Here is a tiny trained network, its code and every weight. The questions are about switching its units off for an input and a target symbol, where a switched-off unit gives its printed mean instead of its output.

import numpy as np


def w(rows, s, z=0):
    codes = np.array(rows[::2]) - 128.0
    scale = np.full(codes.shape[1], s)
    scale[-1] = z or s
    return codes * scale


def f(y):
    return np.maximum(y, 0)


def softmax(a):
    e = np.exp(a - a.max(-1, keepdims=True))
    return e / e.sum(-1, keepdims=True)


def log_softmax(a):
    a = a - a.max(-1, keepdims=True)
    return a - np.log(np.exp(a).sum(-1, keepdims=True))


def net(x, mask):
    ids = ['ΓΔΘΛΦΩαβεζημξστψ'.index(c) for c in x.split()]
    T = len(ids)
    res = E[ids] + P[:T]
    u = 0
    for l in range(2):
        q, k, v = (res @ M[l].T for M in (Q, K, V))
        z = softmax(np.where(np.tri(T) > 0, q @ k.T / 3**0.5, -1e9)) @ v
        res = res + np.where(mask[u], z, O[l][:, -1]) @ O[l][:, :-1]
        u += 1
        y = f(res @ A[l][:, :-1].T + A[l][:, -1])
        res = res + np.where(mask[u : u + 16], y, B[l][:, -1]) @ B[l][:, :-1]
        u += 16
    return log_softmax(res[-1] @ U[:, :-1].T + U[:, -1])


Q, K, V, O, A, B = {}, {}, {}, {}, {}, {}
E = w([
[176,161,107,168,119],'Γ',
[143,161,158,147,120],'Δ',
[107,177,176,163,119],'Θ',
[141,146,135,165,100],'Λ',
[52,103,107,98,75],'Φ',
[20,28,192,79,86],'Ω',
[87,110,145,142,82],'α',
[111,132,178,147,95],'β',
[84,109,182,175,78],'ε',
[87,107,169,148,85],'ζ',
[104,123,155,155,113],'η',
[158,207,47,116,99],'μ',
[126,213,157,1,180],'ξ',
[138,172,29,130,82],'σ',
[20,85,111,119,96],'τ',
[105,140,124,172,83],'ψ',
],0.022)
P = w([
[157,81,121,101,147],'0',
[103,21,105,107,166],'1',
[128,201,138,57,55],'2',
[87,164,153,193,154],'3',
[32,87,74,162,131],'4',
[127,200,99,83,32],'5',
[88,158,179,199,173],'6',
[29,100,48,171,107],'7',
[156,135,168,8,79],'8',
],0.013)
Q[0] = w([
[68,29,84,98,3],'L0H1',
[1,158,150,137,25],'L0H1',
[63,186,32,113,227],'L0H1',
],0.0061)
K[0] = w([
[129,29,22,155,2],'L0H1',
[134,205,182,218,151],'L0H1',
[36,216,125,58,166],'L0H1',
],0.0088)
V[0] = w([
[222,107,102,96,92],'L0H1',
[166,150,199,122,141],'L0H1',
[129,84,145,234,2],'L0H1',
],0.0069)
O[0] = w([
[104,205,120,58,236,89],'L0H1',
[195,86,160,124,120,45],'L0H1',
[129,202,7,106,111,252],'L0H1',
],0.012,0.0021)
A[0] = w([
[158,162,88,28,170,222],'L0N1',
[177,201,179,214,241,49],'L0N2',
[142,203,157,99,138,141],'L0N3',
[168,121,90,94,101,85],'L0N4',
[173,164,147,154,97,156],'L0N5',
[95,82,175,58,196,255],'L0N6',
[254,82,149,122,228,44],'L0N7',
[147,113,148,56,135,186],'L0N8',
[120,111,137,85,58,61],'L0N9',
[225,47,111,100,163,66],'L0N10',
[31,196,108,123,93,177],'L0N11',
[119,84,162,121,172,159],'L0N12',
[79,104,72,151,147,64],'L0N13',
[130,30,79,83,163,221],'L0N14',
[181,178,101,136,140,186],'L0N15',
[75,143,84,171,143,104],'L0N16',
],0.0095,0.0029)
B[0] = w([
[186,68,176,145,135,182],'L0N1',
[105,235,152,93,125,159],'L0N2',
[125,143,101,56,50,164],'L0N3',
[125,106,153,190,78,154],'L0N4',
[164,191,136,1,158,161],'L0N5',
[198,134,31,164,108,169],'L0N6',
[90,129,88,64,148,156],'L0N7',
[98,124,206,164,135,152],'L0N8',
[143,241,110,53,136,156],'L0N9',
[116,126,67,55,66,140],'L0N10',
[214,136,147,117,207,252],'L0N11',
[110,125,188,168,45,153],'L0N12',
[124,131,167,116,165,172],'L0N13',
[116,147,123,226,81,148],'L0N14',
[168,149,214,112,152,181],'L0N15',
[96,14,185,173,167,191],'L0N16',
],0.0061,0.014)
Q[1] = w([
[254,21,116,32,210],'L1H1',
[78,158,153,170,89],'L1H1',
[92,156,220,153,106],'L1H1',
],0.0046)
K[1] = w([
[129,253,34,135,214],'L1H1',
[79,229,230,80,90],'L1H1',
[91,57,191,122,109],'L1H1',
],0.0059)
V[1] = w([
[147,146,128,122,190],'L1H1',
[189,187,140,137,47],'L1H1',
[2,212,29,129,133],'L1H1',
],0.0094)
O[1] = w([
[193,155,164,120,145,161],'L1H1',
[142,3,92,20,54,225],'L1H1',
[149,227,149,194,116,2],'L1H1',
],0.0078,0.0076)
A[1] = w([
[107,226,62,142,111,159],'L1N1',
[216,94,168,153,52,91],'L1N2',
[156,114,75,74,176,176],'L1N3',
[149,211,151,109,184,35],'L1N4',
[78,151,74,190,254,41],'L1N5',
[140,172,126,80,104,75],'L1N6',
[24,138,108,21,156,217],'L1N7',
[202,160,21,188,67,77],'L1N8',
[120,168,139,57,177,1],'L1N9',
[100,127,208,86,93,72],'L1N10',
[106,55,109,59,155,113],'L1N11',
[83,32,129,94,167,162],'L1N12',
[207,112,201,60,120,148],'L1N13',
[132,60,73,96,149,117],'L1N14',
[195,96,138,218,242,216],'L1N15',
[147,223,78,37,129,58],'L1N16',
],0.0091,0.0038)
B[1] = w([
[164,110,195,57,187,149],'L1N1',
[91,208,168,191,34,183],'L1N2',
[131,165,197,118,99,194],'L1N3',
[100,62,132,192,79,159],'L1N4',
[79,172,180,171,98,153],'L1N5',
[81,146,90,141,145,177],'L1N6',
[131,221,147,219,107,191],'L1N7',
[2,127,163,138,126,155],'L1N8',
[67,91,67,209,116,159],'L1N9',
[76,67,115,107,220,171],'L1N10',
[80,132,174,185,139,207],'L1N11',
[206,173,167,138,64,207],'L1N12',
[142,173,26,122,145,251],'L1N13',
[95,114,151,53,205,188],'L1N14',
[143,40,150,157,177,172],'L1N15',
[74,120,93,127,163,212],'L1N16',
],0.0058,0.016)
U = w([
[53,154,99,89,181,158],'Γ',
[119,169,120,110,115,80],'Δ',
[175,144,122,148,63,216],'Θ',
[248,147,137,110,91,224],'Λ',
[153,161,157,152,124,126],'Φ',
[67,112,112,168,107,3],'Ω',
[107,81,83,149,109,132],'α',
[141,89,132,116,80,121],'β',
[96,100,91,147,90,41],'ε',
[87,79,82,143,121,109],'ζ',
[117,82,78,146,94,118],'η',
[151,120,118,134,114,147],'μ',
[127,119,164,80,121,85],'ξ',
[186,103,124,68,173,101],'σ',
[127,132,161,144,164,125],'τ',
[179,90,111,114,119,208],'ψ',
],0.013,0.005)

Each question gives the input, a string of symbols that net reads in full, and the target symbol t.
The units are the heads (3 rows each of Q, K, V and O) and the neurons (one row each of A and B). Each row of codes is followed by its name. A weight is (code - 128) times the scale printed after its matrix; where a second scale follows, it is the last column's (O, A, B and U).
mask holds one flag per unit, layer by layer, with each layer's heads first. A switched-off unit (its flag False) gives its mean, the last column of its rows in O or B, instead of its output. The means were averaged over made-up inputs and are rounded, as every weight is.
A unit's drop is (log p(t) with every unit on - log p(t) with that unit switched off) / (log p(t) with every unit on - log p(t) with every unit switched off).
The circuit of an input: a set's keep is (log p(t) with only the set's units on - log p(t) with every unit switched off) / (log p(t) with every unit on - log p(t) with every unit switched off). Starting from the 12 units with the biggest drops (on a tie, the unit counted first), units are removed one at a time, each time the one whose removal leaves the highest keep (on an exact tie, the one counted first), for as long as the keep stays at least 0.8.
units of the circuit, in order: the units of the circuit, biggest drop first
unit that matters most: the unit with the biggest drop
top k neurons: the k neurons with the biggest drops, biggest first
k most important neurons of layer l: the k neurons of layer l with the biggest drops, biggest first
input Λ ε Λ Θ Φ Δ, target Γ: unit that matters most	L1N16
input Γ Λ Γ ξ Δ ψ Θ Γ α, target Γ: units of the circuit, in order	L0N9; L0H1; L1N16
input Γ β μ Γ Λ Γ Λ ζ Φ, target Γ: 2 most important neurons of layer 0	L0N9; L0N16
input Φ σ Θ Θ Γ Γ Γ, target Θ: units of the circuit, in order	L0H1; L1N2
input α Φ Γ Λ Γ η ξ, target ξ: top 4 neurons	L0N12; L1N10; L0N2; L0N11
input Γ τ σ ξ Γ β Γ, target ξ: units of the circuit, in order	L0H1; L1H1; L0N2
input Γ τ Γ σ Γ Γ ζ Γ ψ, target Γ: units of the circuit, in order	L1N12; L0H1
input ψ Γ Γ ξ Γ Γ Λ, target ξ: units of the circuit, in order	L0H1; L1H1; L1N14
input Γ Φ ξ Φ Γ, target β: top 3 neurons	L1N12; L0N11; L0N12
input Λ Λ μ, target Γ: units of the circuit, in order	L1N16; L1N12
input Λ η Γ, target Γ: units of the circuit, in order	L1N16; L1N12; L0H1
input ψ ζ ξ Λ Λ Ω Γ, target ξ: units of the circuit, in order	L0H1; L0N2; L1H1
input μ α η ξ Φ Θ ξ, target ξ: 4 most important neurons of layer 0	L0N12; L0N11; L0N2; L0N8
input Γ η σ Λ μ ξ σ, target ξ: 2 most important neurons of layer 0	L0N11; L0N12
input σ Γ η, target Γ: units of the circuit, in order	L1N12; L0H1
input ψ ξ Λ η τ σ Γ Γ Θ, target Γ: units of the circuit, in order	L1N12; L1N10; L1N13
input Γ α τ ψ Λ τ μ ψ μ, target Δ: top 2 neurons	L0N1; L1N2
input η Γ β Θ, target Θ: unit that matters most	L0H1
input Γ Θ Γ Γ ξ, target β: 3 most important neurons of layer 0	L0N6; L0N12; L0N11
input ξ η Φ Φ η ξ Δ, target ξ: units of the circuit, in order	L0H1; L1H1; L0N2
input σ ψ τ Γ, target τ: top 2 neurons	L1N1; L1N15
input τ Λ Φ Γ Λ ξ τ Γ ε, target Γ: top 2 neurons	L0N9; L1N12
input Γ Γ Γ α β β ξ Φ σ, target Γ: top 4 neurons	L1N8; L1N16; L1N12; L0N9
input Φ ξ Γ Θ Γ ζ, target Γ: unit that matters most	L0N9
input Γ ψ Λ Γ Γ σ, target Γ: top 2 neurons	L1N16; L1N8
input Λ η ξ β, target ξ: top 2 neurons	L1N14; L0N12
input ψ Γ α Γ ε β, target Γ: unit that matters most	L1N16
input Ω ξ Γ σ Γ Θ, target Γ: top 2 neurons	L1N16; L1N12
